Below are the code and all the weights of a small trained network. Each question names an input and a target symbol and asks about switching units off, where a switched-off unit gives its printed mean instead of its output.

import numpy as np


def w(rows, s, z=0):
    codes = np.array(rows[::2]) - 128.0
    scale = np.full(codes.shape[1], s)
    scale[-1] = z or s
    return codes * scale


def norm(h):
    return h / np.sqrt((h * h).mean(-1, keepdims=True) + 1e-5)


def f(y):
    return y / 2 * (1 + np.tanh(0.7978845608 * (y + 0.044715 * y**3)))


def softmax(a):
    e = np.exp(a - a.max(-1, keepdims=True))
    return e / e.sum(-1, keepdims=True)


def log_softmax(a):
    a = a - a.max(-1, keepdims=True)
    return a - np.log(np.exp(a).sum(-1, keepdims=True))


def net(x, mask):
    ids = ['ΞΨαβγεζλμτ'.index(c) for c in x.split()]
    T = len(ids)
    res = E[ids] + P[:T]
    u = 0
    for l in range(2):
        q, k, v = (norm(res) @ M[l].T for M in (Q, K, V))
        z = softmax(np.where(np.tri(T) > 0, q @ k.T / 2**0.5, -1e9)) @ v
        res = res + np.where(mask[u], z, O[l][:, -1]) @ O[l][:, :-1]
        u += 1
        y = f(norm(res) @ A[l][:, :-1].T + A[l][:, -1])
        res = res + np.where(mask[u : u + 8], y, B[l][:, -1]) @ B[l][:, :-1]
        u += 8
    return log_softmax(norm(res)[-1] @ U[:, :-1].T + U[:, -1])


Q, K, V, O, A, B = {}, {}, {}, {}, {}, {}
E = w([
[125,119,32,125,127,68,133,125,128,46],'Ξ',
[117,211,110,133,162,143,124,151,182,67],'Ψ',
[46,143,209,165,118,41,107,130,116,127],'α',
[91,158,254,136,155,75,125,123,122,113],'β',
[124,76,141,147,253,189,87,115,103,88],'γ',
[85,53,138,141,153,238,209,142,147,111],'ε',
[143,180,97,129,139,165,185,181,166,63],'ζ',
[161,110,83,82,167,58,83,220,156,176],'λ',
[116,192,77,128,123,103,40,87,157,63],'μ',
[76,108,243,131,102,78,111,195,104,136],'τ',
],0.0062)
P = w([
[236,81,161,228,97,94,96,125,253,84],'0',
[161,70,178,175,141,99,108,143,236,42],'1',
[143,102,154,172,152,94,120,174,204,64],'2',
[127,116,137,163,154,95,127,187,177,73],'3',
[112,128,130,150,159,100,133,191,160,84],'4',
[99,141,126,137,159,107,132,185,145,95],'5',
[87,150,119,126,164,112,133,185,129,101],'6',
[77,160,115,109,166,117,133,177,112,105],'7',
[68,164,113,90,164,124,135,169,99,109],'8',
[61,175,115,71,165,132,140,161,82,117],'9',
[56,186,108,54,154,137,142,153,61,123],'10',
[59,199,105,29,148,145,154,136,46,129],'11',
[35,207,96,28,169,135,151,130,50,163],'12',
],0.0056)
Q[0] = w([
[78,67,222,147,143,159,127,79,102,105],'0.h1',
[124,156,3,112,163,161,135,159,153,70],'0.h1',
],0.032)
K[0] = w([
[197,25,164,163,144,85,90,183,251,180],'0.h1',
[67,126,129,24,172,133,138,141,63,247],'0.h1',
],0.02)
V[0] = w([
[68,64,152,126,6,153,85,186,126,161],'0.h1',
[213,107,163,76,170,105,71,182,81,133],'0.h1',
],0.012)
O[0] = w([
[103,135,144,96,254,54,220,69,180,208,186],'0.h1',
[97,89,106,64,151,163,95,113,200,118,253],'0.h1',
],0.0051,0.00046)
A[0] = w([
[142,80,75,121,88,154,221,144,129,112,175],'0.n1',
[155,60,145,201,129,239,165,99,69,164,105],'0.n2',
[177,171,141,105,137,75,134,136,118,76,213],'0.n3',
[105,132,211,153,101,117,139,133,98,124,30],'0.n4',
[148,63,105,167,74,88,154,93,131,221,88],'0.n5',
[165,144,57,93,194,162,115,129,164,109,34],'0.n6',
[116,109,186,158,133,101,160,90,102,177,4],'0.n7',
[176,92,104,184,114,217,123,130,178,246,111],'0.n8',
],0.011,0.0036)
B[0] = w([
[151,89,131,175,130,113,237,129,80,65,147],'0.n1',
[147,168,203,215,189,136,151,146,44,110,121],'0.n2',
[19,115,113,124,115,121,79,188,129,138,255],'0.n3',
[138,85,169,113,105,135,148,1,153,180,213],'0.n4',
[90,169,73,147,146,100,125,153,164,133,120],'0.n5',
[97,69,108,206,122,191,91,110,62,151,166],'0.n6',
[223,134,166,173,203,164,114,125,37,4,169],'0.n7',
[123,67,129,155,66,95,99,135,141,113,123],'0.n8',
],0.0093,0.006)
Q[1] = w([
[149,98,19,173,190,232,127,171,97,160],'1.h1',
[80,48,250,69,137,165,136,86,176,90],'1.h1',
],0.014)
K[1] = w([
[142,123,133,2,138,138,103,135,32,175],'1.h1',
[197,51,175,173,134,69,86,179,190,158],'1.h1',
],0.018)
V[1] = w([
[81,238,218,148,139,184,46,86,156,134],'1.h1',
[137,154,6,135,141,5,24,42,105,95],'1.h1',
],0.014)
O[1] = w([
[117,47,90,142,136,101,197,180,92,75,162],'1.h1',
[220,179,145,254,102,123,224,125,135,132,254],'1.h1',
],0.006,0.0048)
A[1] = w([
[78,74,46,168,131,174,245,121,189,247,69],'1.n1',
[203,55,22,124,156,190,140,158,106,78,104],'1.n2',
[158,51,26,118,153,131,47,102,80,73,155],'1.n3',
[171,93,24,73,89,209,80,52,156,88,94],'1.n4',
[185,93,84,191,168,192,154,145,99,145,97],'1.n5',
[111,68,52,176,72,220,123,61,126,118,2],'1.n6',
[128,21,13,77,161,177,191,49,220,204,69],'1.n7',
[197,253,112,116,171,212,144,187,180,119,28],'1.n8',
],0.013,0.0047)
B[1] = w([
[183,80,38,199,160,112,56,148,163,156,253],'1.n1',
[121,127,200,151,144,49,148,89,129,194,237],'1.n2',
[173,158,76,100,122,173,125,43,150,115,238],'1.n3',
[112,139,120,166,161,54,168,235,118,66,173],'1.n4',
[86,103,119,64,95,149,89,148,4,57,247],'1.n5',
[155,144,171,84,185,208,90,202,136,191,176],'1.n6',
[87,69,203,51,11,136,249,116,205,120,197],'1.n7',
[9,108,107,161,212,225,196,99,123,127,160],'1.n8',
],0.017,0.0047)
U = w([
[179,212,160,191,50,89,137,68,142,183,207],'Ξ',
[180,101,184,75,127,219,109,242,135,167,131],'Ψ',
[141,93,174,175,78,103,189,148,15,96,149],'α',
[127,55,105,73,75,106,213,105,198,135,193],'β',
[175,208,68,81,103,154,113,137,181,15,135],'γ',
[155,92,106,63,208,155,55,3,73,144,5],'ε',
[14,145,122,78,98,55,67,175,149,147,56],'ζ',
[45,150,111,188,166,225,177,115,145,123,84],'λ',
[167,73,51,208,152,92,71,147,131,169,150],'μ',
[174,182,171,116,245,59,186,157,183,125,153],'τ',
],0.0075,0.003)

Each question gives the input, a string of symbols that net reads in full, and the target symbol t.
The units are the heads (2 rows each of Q, K, V and O) and the neurons (one row each of A and B). Each row of codes is followed by its name. A weight is (code - 128) times the scale printed after its matrix; where a second scale follows, it is the last column's (O, A, B and U).
mask holds one flag per unit, layer by layer, with each layer's heads first. A switched-off unit (its flag False) gives its mean, the last column of its rows in O or B, instead of its output. The means were averaged over made-up inputs and are rounded, as every weight is.
A unit's drop is (log p(t) with every unit on - log p(t) with that unit switched off) / (log p(t) with every unit on - log p(t) with every unit switched off).
The circuit of an input: a set's keep is (log p(t) with only the set's units on - log p(t) with every unit switched off) / (log p(t) with every unit on - log p(t) with every unit switched off). Starting from the 12 units with the biggest drops (on a tie, the unit counted first), units are removed one at a time, each time the one whose removal leaves the highest keep (on an exact tie, the one counted first), for as long as the keep stays at least 0.8.
units of the circuit, in order: the units of the circuit, biggest drop first
unit that matters most: the unit with the biggest drop
top k neurons: the k neurons with the biggest drops, biggest first
top k neurons in layer l: the k neurons of layer l with the biggest drops, biggest first
input γ α α α Ξ α α τ Ξ, target β: units of the circuit, in order	[0.h1; 1.n7]
input Ψ Ξ Ξ α β ζ α ζ λ β β, target Ψ: units of the circuit, in order	[0.h1; 0.n4; 1.n6]
input α α α τ α Ψ α α μ, target μ: top 2 neurons	[0.n7; 1.n1]
input ε ζ τ Ξ τ, target ε: top 3 neurons	[0.n7; 0.n2; 1.n7]
input τ τ α Ξ β Ξ τ, target τ: units of the circuit, in order	[0.h1; 1.n5]
input α Ψ α Ξ α ζ, target μ: units of the circuit, in order	[1.n1]
input τ Ξ Ψ γ α α τ α τ τ β, target τ: top 2 neurons in layer 0	[0.n7; 0.n4]
input ε λ α α α α α λ ζ τ α γ, target β: units of the circuit, in order	[1.n7; 0.h1]
input Ξ α Ψ τ ζ α, target Ξ: top 2 neurons	[0.n4; 0.n1]
input Ξ τ ζ τ α ζ α μ, target μ: top 4 neurons	[0.n6; 0.n7; 0.n4; 1.n1]
input α τ α Ξ ζ α μ Ξ Ξ, target λ: top 4 neurons	[0.n4; 1.n8; 0.n6; 0.n7]
input λ τ γ λ τ β α Ξ τ α τ ζ τ, target λ: units of the circuit, in order	[1.h1; 0.h1; 1.n8; 0.n4]
input α λ Ψ μ α Ξ, target μ: top 2 neurons	[1.n1; 0.n7]
input ε Ξ Ξ γ α α α α γ α Ξ τ α, target ε: top 4 neurons	[0.n3; 0.n7; 0.n2; 0.n8]
input α β τ α ζ, target μ: top 3 neurons	[0.n7; 1.n1; 0.n4]
input λ Ξ α β λ, target ε: units of the circuit, in order	[0.n6; 1.n3]
input α Ψ Ξ, target Ξ: top neuron	[0.n3]
input Ψ Ξ Ξ Ξ α α β α, target Ψ: units of the circuit, in order	[0.h1; 1.n6; 0.n4]
input μ ζ α Ψ λ, target Ξ: units of the circuit, in order	[0.h1; 1.n2; 1.n3]
input γ Ψ Ξ Ξ Ξ λ α Ψ Ξ β ε α Ξ, target μ: top 3 neurons in layer 0	[0.n7; 0.n3; 0.n4]
input λ α Ξ Ψ Ξ ζ ζ α, target λ: top 3 neurons	[0.n8; 0.n4; 1.n8]
input α α Ξ Ψ ζ, target Ξ: unit that matters most	0.h1
